Here is a tiny trained network, its code and every weight. The questions are about switching its units off for an input and a target symbol, where a switched-off unit gives its printed mean instead of its output.

import numpy as np


def w(rows, s, z=0):
    codes = np.array(rows[::2]) - 128.0
    scale = np.full(codes.shape[1], s)
    scale[-1] = z or s
    return codes * scale


def norm(h):
    return h / np.sqrt((h * h).mean(-1, keepdims=True) + 1e-5)


def f(y):
    return y / 2 * (1 + np.tanh(0.7978845608 * (y + 0.044715 * y**3)))


def softmax(a):
    e = np.exp(a - a.max(-1, keepdims=True))
    return e / e.sum(-1, keepdims=True)


def log_softmax(a):
    a = a - a.max(-1, keepdims=True)
    return a - np.log(np.exp(a).sum(-1, keepdims=True))


def net(x, mask):
    ids = ['ΓΘΠΨδεζλμτφ'.index(c) for c in x.split()]
    T = len(ids)
    res = E[ids] + P[:T]
    u = 0
    for l in range(2):
        r = norm(res)
        for j in range(3):
            rows = slice(3 * j, 3 * j + 3)
            q, k, v = (r @ M[l][rows].T for M in (Q, K, V))
            z = softmax(np.where(np.tri(T) > 0, q @ k.T / 3**0.5, -1e9)) @ v
            o = O[l][rows]
            res = res + np.where(mask[u + j], z, o[:, -1]) @ o[:, :-1]
        u += 3
        y = f(norm(res) @ A[l][:, :-1].T + A[l][:, -1])
        res = res + np.where(mask[u : u + 4], y, B[l][:, -1]) @ B[l][:, :-1]
        u += 4
    return log_softmax(norm(res)[-1] @ U[:, :-1].T + U[:, -1])


Q, K, V, O, A, B = {}, {}, {}, {}, {}, {}
E = w([
[65,125,203,182,102,167,15,184],'Γ',
[134,125,109,99,106,107,226,102],'Θ',
[125,81,115,103,150,85,195,118],'Π',
[42,139,99,154,144,125,136,129],'Ψ',
[130,107,42,81,143,107,174,114],'δ',
[115,152,85,141,163,198,149,124],'ε',
[143,70,254,121,99,37,106,118],'ζ',
[211,145,164,130,102,238,82,124],'λ',
[153,86,126,118,80,66,63,152],'μ',
[115,191,206,80,148,100,182,61],'τ',
[129,253,116,95,135,125,154,161],'φ',
],0.012)
P = w([
[127,112,131,178,107,169,223,152],'0',
[152,137,126,189,138,107,130,117],'1',
[183,146,71,140,240,98,95,61],'2',
[90,99,166,54,104,178,174,171],'3',
[137,123,167,124,133,116,122,162],'4',
[171,125,121,45,254,126,90,117],'5',
[44,120,139,38,31,165,123,96],'6',
[139,134,165,137,126,130,116,158],'7',
],0.011)
Q[0] = w([
[82,144,57,179,89,135,76,243],'L0H0',
[150,106,222,129,164,115,38,113],'L0H0',
[125,254,162,111,193,186,139,86],'L0H0',
[141,147,144,90,132,23,189,93],'L0H1',
[21,24,204,210,119,59,158,148],'L0H1',
[68,106,46,115,201,182,159,115],'L0H1',
[170,113,141,109,66,122,145,163],'L0H2',
[149,86,126,59,240,117,67,112],'L0H2',
[106,156,188,76,168,137,95,59],'L0H2',
],0.027)
K[0] = w([
[47,143,49,180,114,146,60,248],'L0H0',
[167,78,209,139,183,141,57,66],'L0H0',
[121,255,167,114,184,213,127,113],'L0H0',
[147,177,148,47,131,44,224,73],'L0H1',
[30,31,183,187,163,78,115,110],'L0H1',
[64,92,8,112,185,172,168,109],'L0H1',
[179,79,156,121,75,115,114,107],'L0H2',
[149,174,169,14,182,118,133,201],'L0H2',
[95,183,200,78,106,156,109,108],'L0H2',
],0.027)
V[0] = w([
[174,83,123,175,190,138,147,141],'L0H0',
[139,137,169,152,212,145,108,126],'L0H0',
[120,160,171,134,173,174,159,137],'L0H0',
[186,147,72,148,149,125,127,163],'L0H1',
[122,142,141,71,60,152,92,57],'L0H1',
[134,99,109,93,107,177,143,110],'L0H1',
[119,147,102,100,126,127,99,155],'L0H2',
[97,57,137,121,91,157,114,7],'L0H2',
[121,222,129,159,68,115,157,129],'L0H2',
],0.016)
O[0] = w([
[115,163,2,90,109,84,151,107,113],'L0H0',
[59,138,55,153,155,165,79,43,224],'L0H0',
[148,197,193,167,116,166,102,65,253],'L0H0',
[136,102,2,50,102,93,97,129,34],'L0H1',
[127,111,131,128,188,243,139,172,115],'L0H1',
[179,202,89,48,114,177,149,179,75],'L0H1',
[69,84,47,136,150,113,101,137,54],'L0H2',
[178,24,215,106,112,109,65,92,154],'L0H2',
[64,204,199,108,134,151,114,201,200],'L0H2',
],0.0076,0.0068)
A[0] = w([
[124,129,94,147,72,174,136,96,136],'L0N0',
[96,113,131,133,109,83,145,160,2],'L0N1',
[35,93,152,65,4,189,198,125,144],'L0N2',
[122,164,168,95,176,93,78,97,126],'L0N3',
],0.031,0.0058)
B[0] = w([
[173,131,147,114,119,94,120,117,149],'L0N0',
[124,91,115,180,155,157,134,110,143],'L0N1',
[107,104,181,110,3,155,91,78,195],'L0N2',
[122,120,55,81,131,92,99,118,249],'L0N3',
],0.024,0.019)
Q[1] = w([
[169,133,43,133,68,36,142,100],'L1H0',
[165,150,129,177,69,156,222,207],'L1H0',
[136,1,181,163,158,56,48,185],'L1H0',
[115,173,188,112,145,54,118,156],'L1H1',
[178,112,121,120,182,141,109,88],'L1H1',
[99,128,107,46,114,159,98,100],'L1H1',
[155,107,153,101,132,210,155,174],'L1H2',
[134,95,92,165,101,104,35,126],'L1H2',
[118,149,88,73,131,85,81,83],'L1H2',
],0.024)
K[1] = w([
[198,137,44,205,126,71,159,51],'L1H0',
[157,183,177,251,52,130,229,164],'L1H0',
[117,10,204,203,225,63,61,109],'L1H0',
[98,176,131,121,114,56,56,125],'L1H1',
[176,70,167,112,187,182,78,135],'L1H1',
[132,48,126,49,122,181,46,168],'L1H1',
[107,132,110,127,47,157,82,189],'L1H2',
[152,161,84,75,129,111,70,46],'L1H2',
[131,160,61,151,191,149,148,167],'L1H2',
],0.02)
V[1] = w([
[121,76,155,69,81,47,190,125],'L1H0',
[101,143,206,114,149,212,193,122],'L1H0',
[102,119,169,183,5,123,82,114],'L1H0',
[242,116,113,111,161,144,200,84],'L1H1',
[68,159,178,49,180,109,175,8],'L1H1',
[205,227,99,189,103,189,31,94],'L1H1',
[154,188,82,183,206,123,157,148],'L1H2',
[184,129,134,137,238,61,76,236],'L1H2',
[104,114,183,136,18,103,91,154],'L1H2',
],0.019)
O[1] = w([
[107,178,113,136,106,158,67,87,169],'L1H0',
[105,146,42,82,191,91,66,70,3],'L1H0',
[109,214,147,50,155,153,126,143,157],'L1H0',
[171,90,83,199,82,164,84,84,67],'L1H1',
[91,146,103,97,191,71,96,31,197],'L1H1',
[216,185,144,192,212,139,88,195,160],'L1H1',
[93,98,131,189,83,40,133,138,74],'L1H2',
[86,8,121,129,74,94,122,191,58],'L1H2',
[116,199,87,70,126,203,124,139,139],'L1H2',
],0.012,0.021)
A[1] = w([
[184,122,79,174,204,223,192,163,37],'L1N0',
[200,54,4,17,154,103,85,179,2],'L1N1',
[57,152,30,197,166,134,164,175,56],'L1N2',
[142,57,29,141,97,145,177,116,116],'L1N3',
],0.024,0.0051)
B[1] = w([
[58,49,148,146,151,102,81,136,156],'L1N0',
[65,170,4,135,14,117,47,202,254],'L1N1',
[54,172,175,199,121,170,192,106,155],'L1N2',
[130,153,110,70,182,161,137,145,230],'L1N3',
],0.028,0.0075)
U = w([
[137,198,166,97,136,182,103,103,254],'Γ',
[94,76,192,99,23,150,92,75,50],'Θ',
[65,68,130,142,159,196,100,138,100],'Π',
[182,198,139,150,79,57,156,131,36],'Ψ',
[122,133,185,93,144,112,138,244,83],'δ',
[168,125,80,173,114,134,162,53,114],'ε',
[127,80,105,76,209,56,118,79,167],'ζ',
[201,107,125,200,144,160,59,147,126],'λ',
[155,72,113,97,108,171,191,179,145],'μ',
[80,144,60,135,89,110,71,185,178],'τ',
[46,171,128,216,122,144,189,123,128],'φ',
],0.011,0.0045)

Each question gives the input, a string of symbols that net reads in full, and the target symbol t.
The units are the heads (3 rows each of Q, K, V and O) and the neurons (one row each of A and B). Each row of codes is followed by its name. A weight is (code - 128) times the scale printed after its matrix; where a second scale follows, it is the last column's (O, A, B and U).
mask holds one flag per unit, layer by layer, with each layer's heads first. A switched-off unit (its flag False) gives its mean, the last column of its rows in O or B, instead of its output. The means were averaged over made-up inputs and are rounded, as every weight is.
A unit's drop is (log p(t) with every unit on - log p(t) with that unit switched off) / (log p(t) with every unit on - log p(t) with every unit switched off).
The circuit of an input: a set's keep is (log p(t) with only the set's units on - log p(t) with every unit switched off) / (log p(t) with every unit on - log p(t) with every unit switched off). Starting from the 12 units with the biggest drops (on a tie, the unit counted first), units are removed one at a time, each time the one whose removal leaves the highest keep (on an exact tie, the one counted first), for as long as the keep stays at least 0.8.
units of the circuit, in order: the units of the circuit, biggest drop first
most important unit: the unit with the biggest drop
top k neurons: the k neurons with the biggest drops, biggest first
top k neurons in layer l: the k neurons of layer l with the biggest drops, biggest first
which heads matter: for each layer, one digit per head in row order, 1 if its drop is at least 0.15 and else 0, layers parted by /
input ε τ τ Ψ φ, target τ: which heads matter	010 / 000
input μ μ τ τ ε ζ τ, target Θ: most important unit	L0N2
input μ λ Θ ε μ ζ, target μ: which heads matter	101 / 110
input δ τ ε, target τ: units of the circuit, in order	L0N3, L1N1
input ζ Θ τ Θ Ψ ζ, target ζ: top 4 neurons	L0N2, L1N1, L1N3, L0N3
input Π τ λ Ψ μ, target Π: which heads matter	100 / 000
input ε τ Γ φ δ λ, target φ: which heads matter	001 / 001
input τ τ τ τ Ψ, target φ: units of the circuit, in order	L0H2, L0N2, L0H1, L1N2
input Ψ τ τ ζ ε Ψ δ τ, target Θ: units of the circuit, in order	L0H2, L1H0, L0N2
input ζ λ Γ, target λ: top 2 neurons in layer 0	L0N2, L0N0
input τ Γ λ Θ ε λ, target λ: top 3 neurons in layer 0	L0N3, L0N2, L0N0
input τ Ψ Π ζ Ψ ε, target ζ: which heads matter	001 / 101
input φ Ψ μ, target φ: units of the circuit, in order	L0H2, L1N2, L0N2
input Ψ Ψ ε ζ λ Ψ, target λ: which heads matter	011 / 110
input δ ε λ Ψ λ τ λ, target Θ: which heads matter	000 / 000
input Γ τ ε Γ, target Θ: units of the circuit, in order	L0N2
input τ τ λ, target τ: top 3 neurons	L1N1, L0N3, L0N2
input τ Γ Ψ Π ζ Θ, target ζ: units of the circuit, in order	L0N2, L1H2, L1N1
input Γ τ λ ε Ψ μ, target μ: top 2 neurons in layer 0	L0N3, L0N2
input ζ τ τ τ τ τ Ψ Ψ, target φ: most important unit	L0H2
input ζ λ ε ζ Θ Ψ, target ζ: top 3 neurons	L0N3, L0N2, L0N0
input τ λ Γ φ ζ ε, target φ: units of the circuit, in order	L0H2, L0N2, L1N2
input φ δ τ, target φ: which heads matter	001 / 000
input Γ δ φ ζ λ Γ, target λ: units of the circuit, in order	L0N2, L0H2, L1H1
input τ Γ ζ τ ε τ ε ζ, target ζ: which heads matter	100 / 010
input Γ Θ Ψ, target Ψ: top 2 neurons	L0N2, L0N3
input φ τ Π ζ ε ε, target ζ: most important unit	L0H2
